Below is a small trained network, with its code and all its weights. Each question gives an input and a target symbol and asks what happens when units are switched off, that is, made to give their printed mean instead of their output.

import numpy as np


def w(rows, s, z=0):
    codes = np.array(rows[::2]) - 128.0
    scale = np.full(codes.shape[1], s)
    scale[-1] = z or s
    return codes * scale


def f(y):
    return np.maximum(y, 0)


def softmax(a):
    e = np.exp(a - a.max(-1, keepdims=True))
    return e / e.sum(-1, keepdims=True)


def log_softmax(a):
    a = a - a.max(-1, keepdims=True)
    return a - np.log(np.exp(a).sum(-1, keepdims=True))


def net(x, mask):
    ids = ['αβγδεηθλμξστφψω'.index(c) for c in x.split()]
    T = len(ids)
    res = E[ids] + P[:T]
    u = 0
    for l in range(2):
        r = res
        for j in range(3):
            rows = slice(4 * j, 4 * j + 4)
            q, k, v = (r @ M[l][rows].T for M in (Q, K, V))
            z = softmax(np.where(np.tri(T) > 0, q @ k.T / 4**0.5, -1e9)) @ v
            o = O[l][rows]
            res = res + np.where(mask[u + j], z, o[:, -1]) @ o[:, :-1]
        u += 3
        y = f(res @ A[l][:, :-1].T + A[l][:, -1])
        res = res + np.where(mask[u : u + 4], y, B[l][:, -1]) @ B[l][:, :-1]
        u += 4
    return log_softmax(res[-1] @ U[:, :-1].T + U[:, -1])


Q, K, V, O, A, B = {}, {}, {}, {}, {}, {}
E = w([
[150,114,118,109,61,123,111],'α',
[114,165,102,104,86,121,92],'β',
[59,131,121,136,17,175,131],'γ',
[149,127,110,108,62,127,108],'δ',
[158,102,211,85,132,56,65],'ε',
[101,167,123,108,73,112,94],'η',
[199,102,247,153,199,210,160],'θ',
[188,67,224,23,71,197,25],'λ',
[149,120,114,105,58,122,114],'μ',
[1,206,152,78,119,143,41],'ξ',
[147,123,111,113,60,123,108],'σ',
[154,126,116,115,59,118,112],'τ',
[137,125,115,109,63,119,106],'φ',
[50,82,183,98,79,43,156],'ψ',
[136,99,118,87,54,125,114],'ω',
],0.017)
P = w([
[111,104,47,245,168,91,18],'0',
[134,152,86,86,104,113,185],'1',
[135,154,114,83,109,110,165],'2',
[134,155,134,94,110,106,148],'3',
[135,152,147,102,111,109,136],'4',
[135,154,156,113,110,112,123],'5',
[132,159,165,124,108,112,111],'6',
[130,161,173,131,107,115,107],'7',
[131,160,178,140,104,120,98],'8',
[126,168,182,153,102,121,92],'9',
[123,171,186,159,102,127,86],'10',
[120,176,192,172,94,133,84],'11',
[120,176,195,178,93,135,79],'12',
],0.012)
Q[0] = w([
[161,156,138,132,95,55,176],'0.h0',
[209,140,114,160,148,106,78],'0.h0',
[87,26,135,119,102,90,108],'0.h0',
[135,142,135,93,173,111,130],'0.h0',
[97,143,66,208,183,76,208],'0.h1',
[158,141,158,110,54,116,171],'0.h1',
[127,229,119,160,184,144,112],'0.h1',
[105,88,155,84,67,85,142],'0.h1',
[225,216,104,83,70,101,107],'0.h2',
[116,93,149,237,167,63,117],'0.h2',
[242,253,190,84,97,116,141],'0.h2',
[133,109,119,184,151,76,203],'0.h2',
],0.0082)
K[0] = w([
[113,204,130,172,109,63,215],'0.h0',
[180,129,138,163,236,122,138],'0.h0',
[131,123,101,82,73,72,80],'0.h0',
[126,200,118,114,144,63,135],'0.h0',
[98,161,88,134,41,50,89],'0.h1',
[170,126,167,191,159,69,167],'0.h1',
[94,216,70,147,254,92,102],'0.h1',
[101,119,160,236,74,139,182],'0.h1',
[214,192,70,154,144,105,128],'0.h2',
[109,75,172,152,240,56,196],'0.h2',
[230,168,167,160,237,145,118],'0.h2',
[166,77,120,201,187,60,199],'0.h2',
],0.0077)
V[0] = w([
[86,118,96,124,64,127,76],'0.h0',
[173,134,220,128,101,180,118],'0.h0',
[105,140,104,118,93,61,150],'0.h0',
[110,124,75,224,111,83,133],'0.h0',
[166,2,115,161,72,108,135],'0.h1',
[119,128,118,103,204,160,106],'0.h1',
[158,132,108,144,126,136,89],'0.h1',
[155,192,105,163,197,152,193],'0.h1',
[200,181,112,147,110,182,115],'0.h2',
[119,150,165,184,146,8,164],'0.h2',
[162,207,116,122,113,140,70],'0.h2',
[35,104,141,155,78,165,136],'0.h2',
],0.0095)
O[0] = w([
[143,251,109,198,156,86,135,225],'0.h0',
[54,123,235,191,65,77,138,183],'0.h0',
[195,152,65,169,99,98,159,181],'0.h0',
[228,186,72,1,140,91,179,76],'0.h0',
[123,254,23,96,188,111,106,167],'0.h1',
[100,133,176,113,132,143,85,89],'0.h1',
[184,171,118,116,147,148,129,121],'0.h1',
[165,135,132,149,60,138,79,2],'0.h1',
[159,224,44,106,155,61,179,119],'0.h2',
[56,90,183,133,135,148,113,82],'0.h2',
[144,175,57,148,83,93,236,180],'0.h2',
[185,207,210,162,139,121,68,157],'0.h2',
],0.0066,0.0077)
A[0] = w([
[136,166,29,189,99,94,200,107],'0.n0',
[53,115,85,192,129,137,217,235],'0.n1',
[189,110,137,169,254,254,239,118],'0.n2',
[174,119,131,119,225,229,166,252],'0.n3',
],0.0078,0.0025)
B[0] = w([
[71,66,181,125,144,146,89,254],'0.n0',
[248,199,87,77,139,155,118,192],'0.n1',
[140,168,135,154,188,139,193,142],'0.n2',
[111,135,232,110,174,130,170,140],'0.n3',
],0.011,0.008)
Q[1] = w([
[30,145,145,140,116,122,104],'1.h0',
[106,124,192,85,56,63,16],'1.h0',
[172,144,73,158,186,214,231],'1.h0',
[208,95,120,50,123,110,103],'1.h0',
[102,95,168,77,138,132,95],'1.h1',
[214,144,94,66,138,187,153],'1.h1',
[177,198,123,144,177,76,145],'1.h1',
[146,141,150,146,109,149,160],'1.h1',
[128,140,68,159,196,98,203],'1.h2',
[160,60,96,198,210,161,178],'1.h2',
[179,118,63,118,249,150,187],'1.h2',
[146,83,109,65,130,89,147],'1.h2',
],0.012)
K[1] = w([
[97,101,125,161,130,173,52],'1.h0',
[74,48,185,233,177,150,152],'1.h0',
[126,177,44,100,48,115,203],'1.h0',
[172,122,152,139,125,6,165],'1.h0',
[75,99,149,165,107,88,146],'1.h1',
[149,126,94,139,149,108,91],'1.h1',
[152,139,99,119,180,124,97],'1.h1',
[142,169,169,107,155,158,75],'1.h1',
[51,89,85,94,169,48,162],'1.h2',
[106,82,106,75,185,58,182],'1.h2',
[167,68,38,94,154,59,162],'1.h2',
[114,71,121,122,97,68,126],'1.h2',
],0.011)
V[1] = w([
[174,114,100,71,125,94,98],'1.h0',
[131,126,115,131,200,164,195],'1.h0',
[94,124,112,123,113,73,28],'1.h0',
[70,142,181,70,127,100,111],'1.h0',
[184,128,78,42,83,118,182],'1.h1',
[94,167,148,132,171,108,225],'1.h1',
[158,154,167,70,141,184,242],'1.h1',
[157,247,158,128,62,128,97],'1.h1',
[106,137,158,146,254,51,143],'1.h2',
[160,99,159,83,120,183,52],'1.h2',
[236,72,148,157,162,221,109],'1.h2',
[240,90,160,68,64,133,76],'1.h2',
],0.009)
O[1] = w([
[167,164,115,170,42,145,120,41],'1.h0',
[81,156,205,158,238,84,216,204],'1.h0',
[164,94,145,73,27,145,73,91],'1.h0',
[160,85,150,150,159,161,80,253],'1.h0',
[103,180,218,90,134,157,70,2],'1.h1',
[183,96,122,113,70,188,26,232],'1.h1',
[203,178,214,102,66,130,28,188],'1.h1',
[151,76,197,128,173,86,110,182],'1.h1',
[155,27,157,18,141,114,77,179],'1.h2',
[163,53,86,245,65,124,141,151],'1.h2',
[89,149,110,143,38,85,254,38],'1.h2',
[116,105,113,226,106,155,212,100],'1.h2',
],0.0069,0.0078)
A[1] = w([
[42,220,124,66,108,25,101,2],'1.n0',
[247,132,137,113,137,43,173,243],'1.n1',
[168,146,115,159,241,189,80,131],'1.n2',
[254,135,62,44,105,86,44,148],'1.n3',
],0.0076,0.0038)
B[1] = w([
[212,59,86,174,147,254,178,148],'1.n0',
[193,184,67,187,87,220,170,183],'1.n1',
[84,152,53,127,173,135,143,207],'1.n2',
[55,166,121,151,57,154,178,252],'1.n3',
],0.0096,0.016)
U = w([
[185,187,2,139,76,152,114,197],'α',
[116,178,186,120,83,106,104,255],'β',
[82,76,184,144,121,65,61,253],'γ',
[119,116,135,132,137,150,133,17],'δ',
[122,119,133,129,137,146,131,39],'ε',
[125,120,134,127,138,148,130,31],'η',
[123,119,133,129,136,144,135,35],'θ',
[135,127,124,112,180,111,107,184],'λ',
[118,112,135,129,137,149,133,29],'μ',
[125,118,128,130,137,148,131,25],'ξ',
[180,68,127,125,162,172,137,237],'σ',
[113,116,139,130,139,149,134,24],'τ',
[88,124,159,150,129,140,177,36],'φ',
[103,184,162,104,151,93,165,127],'ψ',
[122,118,131,130,137,150,133,20],'ω',
],0.011,0.0062)

Each question gives the input, a string of symbols that net reads in full, and the target symbol t.
The units are the heads (4 rows each of Q, K, V and O) and the neurons (one row each of A and B). Each row of codes is followed by its name. A weight is (code - 128) times the scale printed after its matrix; where a second scale follows, it is the last column's (O, A, B and U).
mask holds one flag per unit, layer by layer, with each layer's heads first. A switched-off unit (its flag False) gives its mean, the last column of its rows in O or B, instead of its output. The means were averaged over made-up inputs and are rounded, as every weight is.
A unit's drop is (log p(t) with every unit on - log p(t) with that unit switched off) / (log p(t) with every unit on - log p(t) with every unit switched off).
The circuit of an input: a set's keep is (log p(t) with only the set's units on - log p(t) with every unit switched off) / (log p(t) with every unit on - log p(t) with every unit switched off). Starting from the 12 units with the biggest drops (on a tie, the unit counted first), units are removed one at a time, each time the one whose removal leaves the highest keep (on an exact tie, the one counted first), for as long as the keep stays at least 0.8.
circuit, biggest first: the units of the circuit, biggest drop first
k most important neurons of layer l: the k neurons of layer l with the biggest drops, biggest first
heads that matter: for each layer, one digit per head in row order, 1 if its drop is at least 0.15 and else 0, layers parted by /
input γ β β ψ φ β ε ξ δ φ, target β: heads that matter : 000 / 110
input ε ψ η ε, target β: circuit, biggest first : 1.h0, 1.n2, 1.n3, 1.h2
input σ α θ λ σ σ ξ ψ ε η, target λ: heads that matter : 001 / 101
input γ ψ ξ ψ, target β: circuit, biggest first : 1.h0, 1.n3, 1.h2
input ω φ δ λ ψ ψ ξ ψ ψ, target γ: 2 most important neurons of layer 1 : 1.n1, 1.n0
input η λ θ φ η σ ε ε, target σ: heads that matter : 001 / 101
input λ ψ η τ ψ ξ, target α: heads that matter : 001 / 101
input τ β δ ψ, target α: most important neuron of layer 1 : 1.n1
input λ ξ ω θ λ ε ξ τ ε ψ ψ δ ε, target λ: 2 most important neurons of layer 1 : 1.n2, 1.n3
input φ δ ψ τ σ φ ω λ ω ω τ, target β: heads that matter : 011 / 110
input ε φ ξ γ λ θ μ ψ, target σ: 2 most important neurons of layer 0 : 0.n2, 0.n0
input η ε τ ψ α θ ψ ω λ τ, target φ: heads that matter : 110 / 101
input ξ λ ξ, target β: heads that matter : 011 / 100
input γ σ γ θ ξ ψ η ε ψ ψ δ γ δ, target ψ: circuit, biggest first : 1.h0, 0.n2
input ε φ λ ψ λ σ ψ, target β: 2 most important neurons of layer 1 : 1.n2, 1.n0
input ω η φ μ λ ψ η, target β: heads that matter : 001 / 110
input τ ε ψ, target α: heads that matter : 010 / 100
input ξ σ γ ψ η μ ψ ε, target α: heads that matter : 100 / 100
input σ ξ ξ θ γ, target ψ: heads that matter : 001 / 101
input ψ ω β λ λ λ ψ ψ ξ, target α: heads that matter : 101 / 101
input ψ ψ μ ξ λ θ ξ λ φ, target φ: circuit, biggest first : 1.h0, 1.h2, 0.n2
input ψ ψ ω λ λ ε θ ε α, target σ: most important neuron of layer 1 : 1.n0
input ψ η θ ψ ψ σ ψ, target σ: heads that matter : 101 / 101
input ω ψ ε ξ θ δ ξ ψ η θ, target β: circuit, biggest first : 0.n2, 1.h1, 1.h2, 1.n3
input ψ φ τ φ ε θ ξ ξ ψ ξ ψ μ, target λ: heads that matter : 101 / 101
input α ω λ ξ ε α λ θ τ ψ ψ ξ β, target λ: 2 most important neurons of layer 1 : 1.n3, 1.n2
input θ ψ η σ, target σ: 3 most important neurons of layer 0 : 0.n2, 0.n3, 0.n1
